Below is a small trained network, with its code and all its weights. Each question gives an input and a target symbol and asks what happens when units are switched off, that is, made to give their printed mean instead of their output.

import numpy as np


def w(rows, s, z=0):
    codes = np.array(rows[::2]) - 128.0
    scale = np.full(codes.shape[1], s)
    scale[-1] = z or s
    return codes * scale


def f(y):
    return np.maximum(y, 0)


def softmax(a):
    e = np.exp(a - a.max(-1, keepdims=True))
    return e / e.sum(-1, keepdims=True)


def log_softmax(a):
    a = a - a.max(-1, keepdims=True)
    return a - np.log(np.exp(a).sum(-1, keepdims=True))


def net(x, mask):
    ids = ['Δαβγηθμξπτω'.index(c) for c in x.split()]
    T = len(ids)
    res = E[ids] + P[:T]
    u = 0
    for l in range(3):
        q, k, v = (res @ M[l].T for M in (Q, K, V))
        z = softmax(np.where(np.tri(T) > 0, q @ k.T / 3**0.5, -1e9)) @ v
        res = res + np.where(mask[u], z, O[l][:, -1]) @ O[l][:, :-1]
        u += 1
        y = f(res @ A[l][:, :-1].T + A[l][:, -1])
        res = res + np.where(mask[u : u + 4], y, B[l][:, -1]) @ B[l][:, :-1]
        u += 4
    return log_softmax(res[-1] @ U[:, :-1].T + U[:, -1])


Q, K, V, O, A, B = {}, {}, {}, {}, {}, {}
E = w([
[159,102,173,164,93],'Δ',
[129,83,103,144,133],'α',
[71,52,172,101,137],'β',
[156,96,127,132,72],'γ',
[93,49,71,96,131],'η',
[200,139,122,206,107],'θ',
[157,247,59,95,86],'μ',
[160,98,37,145,103],'ξ',
[117,84,211,164,148],'π',
[46,162,75,4,117],'τ',
[130,255,184,76,110],'ω',
],0.0087)
P = w([
[85,136,133,134,74],'0',
[99,146,128,99,181],'1',
[193,115,155,60,74],'2',
[176,95,109,117,162],'3',
[88,124,132,146,31],'4',
[107,118,96,167,180],'5',
[222,109,137,60,129],'6',
[154,114,120,136,253],'7',
[74,142,130,183,75],'8',
[121,106,148,143,143],'9',
[184,125,169,104,156],'10',
],0.012)
Q[0] = w([
[129,136,139,114,163],'0.h1',
[167,2,118,212,111],'0.h1',
[88,99,114,151,120],'0.h1',
],0.0061)
K[0] = w([
[143,150,103,134,103],'0.h1',
[108,168,128,221,254],'0.h1',
[85,122,119,125,144],'0.h1',
],0.0085)
V[0] = w([
[58,164,168,169,64],'0.h1',
[176,111,177,102,116],'0.h1',
[90,173,93,169,253],'0.h1',
],0.0054)
O[0] = w([
[33,182,160,148,98,160],'0.h1',
[172,118,189,93,146,176],'0.h1',
[127,3,31,209,102,8],'0.h1',
],0.0048,0.0013)
A[0] = w([
[198,3,194,125,175,253],'0.n1',
[71,49,77,220,65,199],'0.n2',
[199,154,147,21,235,212],'0.n3',
[173,93,196,211,138,181],'0.n4',
],0.005,0.0033)
B[0] = w([
[167,36,141,117,220,254],'0.n1',
[50,46,115,202,45,191],'0.n2',
[185,190,141,3,130,238],'0.n3',
[160,102,192,196,128,204],'0.n4',
],0.0058,0.0047)
Q[1] = w([
[19,143,143,229,99],'1.h1',
[72,165,156,254,78],'1.h1',
[221,83,155,88,82],'1.h1',
],0.0031)
K[1] = w([
[252,56,144,18,190],'1.h1',
[222,102,150,63,121],'1.h1',
[81,160,185,190,122],'1.h1',
],0.0038)
V[1] = w([
[26,194,98,212,144],'1.h1',
[164,120,140,82,47],'1.h1',
[253,60,130,53,141],'1.h1',
],0.005)
O[1] = w([
[207,51,136,106,23,15],'1.h1',
[78,220,162,63,140,245],'1.h1',
[66,185,90,150,253,169],'1.h1',
],0.005,0.0012)
A[1] = w([
[58,34,153,71,143,207],'1.n1',
[52,218,138,53,130,238],'1.n2',
[110,254,180,42,142,253],'1.n3',
[125,158,74,119,52,75],'1.n4',
],0.0071,0.0046)
B[1] = w([
[51,17,131,64,173,207],'1.n1',
[108,189,135,11,2,215],'1.n2',
[119,245,124,88,58,253],'1.n3',
[126,63,68,144,60,140],'1.n4',
],0.0069,0.0067)
Q[2] = w([
[177,186,168,9,56],'2.h1',
[197,122,136,77,155],'2.h1',
[25,216,157,121,54],'2.h1',
],0.012)
K[2] = w([
[28,100,173,190,13],'2.h1',
[1,177,111,237,143],'2.h1',
[245,31,178,112,27],'2.h1',
],0.0083)
V[2] = w([
[144,92,185,213,140],'2.h1',
[110,152,253,121,133],'2.h1',
[216,198,123,178,87],'2.h1',
],0.014)
O[2] = w([
[131,110,56,136,114,2],'2.h1',
[92,131,64,84,254,213],'2.h1',
[227,67,120,78,131,94],'2.h1',
],0.016,0.0092)
A[2] = w([
[133,58,171,204,129,240],'2.n1',
[64,242,128,113,109,3],'2.n2',
[125,45,74,121,214,183],'2.n3',
[127,175,37,110,3,102],'2.n4',
],0.0077,0.0048)
B[2] = w([
[163,167,147,81,63,161],'2.n1',
[161,9,120,187,135,254],'2.n2',
[155,159,56,148,75,212],'2.n3',
[166,196,125,172,184,181],'2.n4',
],0.011,0.018)
U = w([
[170,85,110,117,205,4],'Δ',
[111,151,139,145,114,224],'α',
[125,45,138,159,184,27],'β',
[169,59,163,122,124,68],'γ',
[208,13,71,151,66,145],'η',
[94,255,83,105,128,221],'θ',
[96,173,160,97,37,205],'μ',
[120,186,187,154,163,127],'ξ',
[94,167,45,148,190,83],'π',
[132,49,169,146,88,93],'τ',
[76,167,137,70,137,217],'ω',
],0.0052,0.004)

Each question gives the input, a string of symbols that net reads in full, and the target symbol t.
The units are the heads (3 rows each of Q, K, V and O) and the neurons (one row each of A and B). Each row of codes is followed by its name. A weight is (code - 128) times the scale printed after its matrix; where a second scale follows, it is the last column's (O, A, B and U).
mask holds one flag per unit, layer by layer, with each layer's heads first. A switched-off unit (its flag False) gives its mean, the last column of its rows in O or B, instead of its output. The means were averaged over made-up inputs and are rounded, as every weight is.
A unit's drop is (log p(t) with every unit on - log p(t) with that unit switched off) / (log p(t) with every unit on - log p(t) with every unit switched off).
The circuit of an input: a set's keep is (log p(t) with only the set's units on - log p(t) with every unit switched off) / (log p(t) with every unit on - log p(t) with every unit switched off). Starting from the 12 units with the biggest drops (on a tie, the unit counted first), units are removed one at a time, each time the one whose removal leaves the highest keep (on an exact tie, the one counted first), for as long as the keep stays at least 0.8.
units of the circuit, in order: the units of the circuit, biggest drop first
top k neurons: the k neurons with the biggest drops, biggest first
top k neurons in layer l: the k neurons of layer l with the biggest drops, biggest first
input ω β θ τ Δ, target η: top 4 neurons : 0.n3; 1.n1; 0.n2; 0.n1
input π π θ ω ω ξ ξ, target Δ: units of the circuit, in order : 1.h1; 2.h1; 1.n3
input β Δ β β θ α α π θ τ β, target η: top 2 neurons : 0.n1; 1.n1
input β ω ω π π, target Δ: top neuron : 1.n2
input β θ τ, target β: units of the circuit, in order : 2.n2; 2.h1; 1.n1
input π θ π μ π ω τ θ, target Δ: units of the circuit, in order : 1.n3; 2.h1; 0.n1; 0.h1
input π μ π γ ω τ, target π: top 3 neurons : 2.n2; 0.n3; 2.n4
input π θ θ π μ τ Δ ξ π ξ, target μ: top 4 neurons : 2.n2; 2.n1; 1.n3; 1.n2
input θ ω θ ω ω θ, target Δ: units of the circuit, in order : 2.h1; 1.n3; 0.n3
input θ α Δ θ θ θ, target η: units of the circuit, in order : 2.h1; 1.n1
input θ τ ω π Δ ω ω γ, target Δ: top 3 neurons : 0.n1; 1.n3; 1.n2
input θ θ ξ Δ ω τ ω γ γ, target Δ: top 3 neurons : 0.n3; 1.n2; 0.n2
input θ θ θ β Δ ω α Δ, target Δ: top 4 neurons : 1.n3; 0.n1; 1.n1; 1.n2
input ξ Δ π Δ γ θ, target θ: units of the circuit, in order : 2.n2
input ω ω π, target Δ: units of the circuit, in order : 2.h1; 1.n3
input α ω θ Δ π π θ θ η, target η: units of the circuit, in order : 2.h1; 1.n1
input τ ξ θ π μ θ π τ π ξ μ, target τ: top 2 neurons in layer 2 : 2.n2; 2.n4
input θ τ π θ ξ ω, target θ: top 2 neurons in layer 2 : 2.n4; 2.n2
input α ω α θ π τ θ α β θ π, target β: top 3 neurons : 2.n2; 0.n3; 1.n1
input θ Δ θ π Δ, target η: top neuron : 1.n1
input π τ ω ω η Δ, target Δ: top 2 neurons : 0.n3; 1.n3
input μ π π θ ω, target μ: top 3 neurons : 1.n2; 1.n4; 1.n1
input π θ η Δ β, target τ: top 3 neurons in layer 0 : 0.n3; 0.n2; 0.n1
input τ θ ξ ω ω μ ω, target τ: top 2 neurons in layer 0 : 0.n3; 0.n4
input τ α Δ γ ω θ θ θ β α, target η: top 2 neurons : 1.n1; 1.n2
